Here is a tiny trained network, its code and every weight. The questions are about switching its units off for an input and a target symbol, where a switched-off unit gives its printed mean instead of its output.

import numpy as np


def w(rows, s, z=0):
    codes = np.array(rows[::2]) - 128.0
    scale = np.full(codes.shape[1], s)
    scale[-1] = z or s
    return codes * scale


def norm(h):
    return h / np.sqrt((h * h).mean(-1, keepdims=True) + 1e-5)


def f(y):
    return np.maximum(y, 0)


def softmax(a):
    e = np.exp(a - a.max(-1, keepdims=True))
    return e / e.sum(-1, keepdims=True)


def log_softmax(a):
    a = a - a.max(-1, keepdims=True)
    return a - np.log(np.exp(a).sum(-1, keepdims=True))


def net(x, mask):
    ids = ['αβεμπψ'.index(c) for c in x.split()]
    T = len(ids)
    res = E[ids] + P[:T]
    u = 0
    for l in range(2):
        r = norm(res)
        for j in range(3):
            rows = slice(4 * j, 4 * j + 4)
            q, k, v = (r @ M[l][rows].T for M in (Q, K, V))
            z = softmax(np.where(np.tri(T) > 0, q @ k.T / 4**0.5, -1e9)) @ v
            o = O[l][rows]
            res = res + np.where(mask[u + j], z, o[:, -1]) @ o[:, :-1]
        u += 3
        y = f(norm(res) @ A[l][:, :-1].T + A[l][:, -1])
        res = res + np.where(mask[u : u + 4], y, B[l][:, -1]) @ B[l][:, :-1]
        u += 4
    return log_softmax(norm(res)[-1] @ U[:, :-1].T + U[:, -1])


Q, K, V, O, A, B = {}, {}, {}, {}, {}, {}
E = w([
[126,95,147],'α',
[115,213,254],'β',
[113,127,48],'ε',
[99,141,113],'μ',
[172,118,166],'π',
[130,135,149],'ψ',
],0.024)
P = w([
[39,149,62],'0',
[178,154,46],'1',
[142,185,155],'2',
[133,127,133],'3',
[161,216,105],'4',
[127,127,129],'5',
[131,186,144],'6',
[125,128,127],'7',
[124,186,126],'8',
[119,127,124],'9',
[160,90,246],'10',
[124,128,125],'11',
],0.013)
Q[0] = w([
[124,106,151],'0.h0',
[116,203,153],'0.h0',
[98,62,132],'0.h0',
[99,255,134],'0.h0',
[109,111,167],'0.h1',
[136,94,128],'0.h1',
[112,96,104],'0.h1',
[166,163,139],'0.h1',
[148,190,77],'0.h2',
[119,146,83],'0.h2',
[170,210,143],'0.h2',
[76,61,99],'0.h2',
],0.019)
K[0] = w([
[119,145,166],'0.h0',
[28,169,166],'0.h0',
[200,173,127],'0.h0',
[2,77,175],'0.h0',
[147,61,74],'0.h1',
[131,33,106],'0.h1',
[150,95,146],'0.h1',
[190,153,14],'0.h1',
[105,164,102],'0.h2',
[148,100,85],'0.h2',
[31,158,98],'0.h2',
[178,158,163],'0.h2',
],0.015)
V[0] = w([
[162,168,4],'0.h0',
[226,143,74],'0.h0',
[118,191,238],'0.h0',
[233,94,115],'0.h0',
[86,127,228],'0.h1',
[106,100,114],'0.h1',
[102,60,206],'0.h1',
[216,143,113],'0.h1',
[221,53,123],'0.h2',
[158,120,82],'0.h2',
[172,162,74],'0.h2',
[166,118,166],'0.h2',
],0.011)
O[0] = w([
[124,163,68,107],'0.h0',
[194,134,64,58],'0.h0',
[85,37,124,183],'0.h0',
[185,169,97,33],'0.h0',
[133,124,143,101],'0.h1',
[198,144,122,117],'0.h1',
[117,173,154,69],'0.h1',
[75,102,104,138],'0.h1',
[102,180,207,1],'0.h2',
[72,144,164,99],'0.h2',
[2,109,201,110],'0.h2',
[162,102,189,85],'0.h2',
],0.0075,0.0069)
A[0] = w([
[215,90,184,252],'0.n0',
[206,128,254,176],'0.n1',
[187,223,174,94],'0.n2',
[182,102,206,181],'0.n3',
],0.0096,0.0034)
B[0] = w([
[231,202,143,253],'0.n0',
[86,253,91,230],'0.n1',
[1,179,211,159],'0.n2',
[84,194,82,216],'0.n3',
],0.0073,0.0059)
Q[1] = w([
[120,205,119],'1.h0',
[198,99,160],'1.h0',
[164,205,170],'1.h0',
[130,215,109],'1.h0',
[156,111,68],'1.h1',
[114,81,238],'1.h1',
[51,57,168],'1.h1',
[26,254,153],'1.h1',
[128,186,181],'1.h2',
[115,137,42],'1.h2',
[109,95,97],'1.h2',
[219,160,78],'1.h2',
],0.008)
K[1] = w([
[85,145,104],'1.h0',
[120,175,125],'1.h0',
[188,125,90],'1.h0',
[130,123,4],'1.h0',
[211,61,118],'1.h1',
[96,109,92],'1.h1',
[173,129,196],'1.h1',
[73,96,126],'1.h1',
[86,87,53],'1.h2',
[118,141,88],'1.h2',
[124,151,151],'1.h2',
[162,112,82],'1.h2',
],0.014)
V[1] = w([
[96,180,180],'1.h0',
[72,97,121],'1.h0',
[152,183,37],'1.h0',
[6,86,246],'1.h0',
[157,17,117],'1.h1',
[177,128,34],'1.h1',
[110,254,166],'1.h1',
[178,160,211],'1.h1',
[93,195,175],'1.h2',
[204,27,127],'1.h2',
[160,40,205],'1.h2',
[149,185,86],'1.h2',
],0.0087)
O[1] = w([
[79,158,124,89],'1.h0',
[95,189,180,170],'1.h0',
[135,87,142,237],'1.h0',
[135,115,105,50],'1.h0',
[186,83,137,98],'1.h1',
[114,169,1,154],'1.h1',
[109,105,132,123],'1.h1',
[165,75,144,3],'1.h1',
[123,208,168,118],'1.h2',
[147,92,117,55],'1.h2',
[139,168,179,18],'1.h2',
[122,170,103,155],'1.h2',
],0.008,0.0023)
A[1] = w([
[152,134,9,100],'1.n0',
[61,94,111,43],'1.n1',
[172,172,144,126],'1.n2',
[102,69,115,252],'1.n3',
],0.014,0.0032)
B[1] = w([
[63,115,127,255],'1.n0',
[253,102,130,180],'1.n1',
[153,71,87,187],'1.n2',
[156,130,200,197],'1.n3',
],0.014,0.0062)
U = w([
[146,244,156,3],'α',
[83,163,197,91],'β',
[54,131,117,72],'ε',
[95,75,251,167],'μ',
[173,52,76,169],'π',
[201,34,241,217],'ψ',
],0.012,0.003)

Each question gives the input, a string of symbols that net reads in full, and the target symbol t.
The units are the heads (4 rows each of Q, K, V and O) and the neurons (one row each of A and B). Each row of codes is followed by its name. A weight is (code - 128) times the scale printed after its matrix; where a second scale follows, it is the last column's (O, A, B and U).
mask holds one flag per unit, layer by layer, with each layer's heads first. A switched-off unit (its flag False) gives its mean, the last column of its rows in O or B, instead of its output. The means were averaged over made-up inputs and are rounded, as every weight is.
A unit's drop is (log p(t) with every unit on - log p(t) with that unit switched off) / (log p(t) with every unit on - log p(t) with every unit switched off).
The circuit of an input: a set's keep is (log p(t) with only the set's units on - log p(t) with every unit switched off) / (log p(t) with every unit on - log p(t) with every unit switched off). Starting from the 12 units with the biggest drops (on a tie, the unit counted first), units are removed one at a time, each time the one whose removal leaves the highest keep (on an exact tie, the one counted first), for as long as the keep stays at least 0.8.
circuit, biggest first: the units of the circuit, biggest drop first
most important unit: the unit with the biggest drop
top k neurons: the k neurons with the biggest drops, biggest first
k most important neurons of layer l: the k neurons of layer l with the biggest drops, biggest first
drop when u is switched off: that unit's drop, to one decimal
input β ε μ, target μ: circuit, biggest first	(0.h0)
input α π μ β μ π ε π α μ ε, target α: circuit, biggest first	(0.h2 0.h0)
input π μ β α ε, target ψ: top 2 neurons	(1.n1 0.n1)
input π μ α, target ψ: circuit, biggest first	(0.h0 0.h2)
input μ α α π μ μ β ε π α, target α: circuit, biggest first	(0.h2 0.h0)
input ψ π π α μ, target π: circuit, biggest first	(1.n1 0.n1 0.n0)
input β ε μ π α ψ ψ π μ π α α, target α: circuit, biggest first	(0.h2 0.n1 0.h0)
input α α μ ψ π ε π, target α: top 2 neurons	(0.n0 1.n0)
input μ μ π μ π α π, target ε: circuit, biggest first	(1.n0 0.h2)
input α π π α π ε π β π π π, target α: circuit, biggest first	(0.n1 0.n3)
input π α μ π β π ε, target ψ: circuit, biggest first	(0.h0 1.n1 1.n3)
input μ μ ε π β ε β π ε ε α μ, target μ: circuit, biggest first	(0.n1 0.h2)
input π ε β α π ψ α, target ψ: top 2 neurons	(0.n0 1.n0)
input ψ π α, target π: most important unit	0.h2
input ψ π π ψ μ, target π: circuit, biggest first	(0.h2 0.n1)
input α β ε ε ε π μ ψ π π μ, target α: top 2 neurons	(0.n0 1.n0)
input π μ μ α π μ ψ ψ α π μ, target ψ: top 2 neurons	(1.n2 0.n0)
input β π π, target μ: top 2 neurons	(0.n0 0.n2)
input α ψ π β μ α π ψ π μ ψ, target α: 2 most important neurons of layer 0	(0.n1 0.n3)
input β μ ε π μ π π ε π, target μ: circuit, biggest first	(0.h2)
input ε β ψ π α β α π π, target β: 2 most important neurons of layer 0	(0.n0 0.n1)
input α ψ π π β β π π ψ π μ, target α: 2 most important neurons of layer 1	(1.n0 1.n3)
input μ π π, target ε: 2 most important neurons of layer 1	(1.n0 1.n1)
input μ ε π α β ε ψ, target ε: 2 most important neurons of layer 0	(0.n2 0.n1)
input π μ β α π, target ψ: drop when 0.h0 is switched off	2.3
input ε β π β α, target β: drop when 0.n0 is switched off	0.4
input π ψ π μ α μ π π β π π ψ, target ψ: drop when 1.n1 is switched off	0.1
input β ε π α π β μ β ψ, target μ: circuit, biggest first	(0.h0)
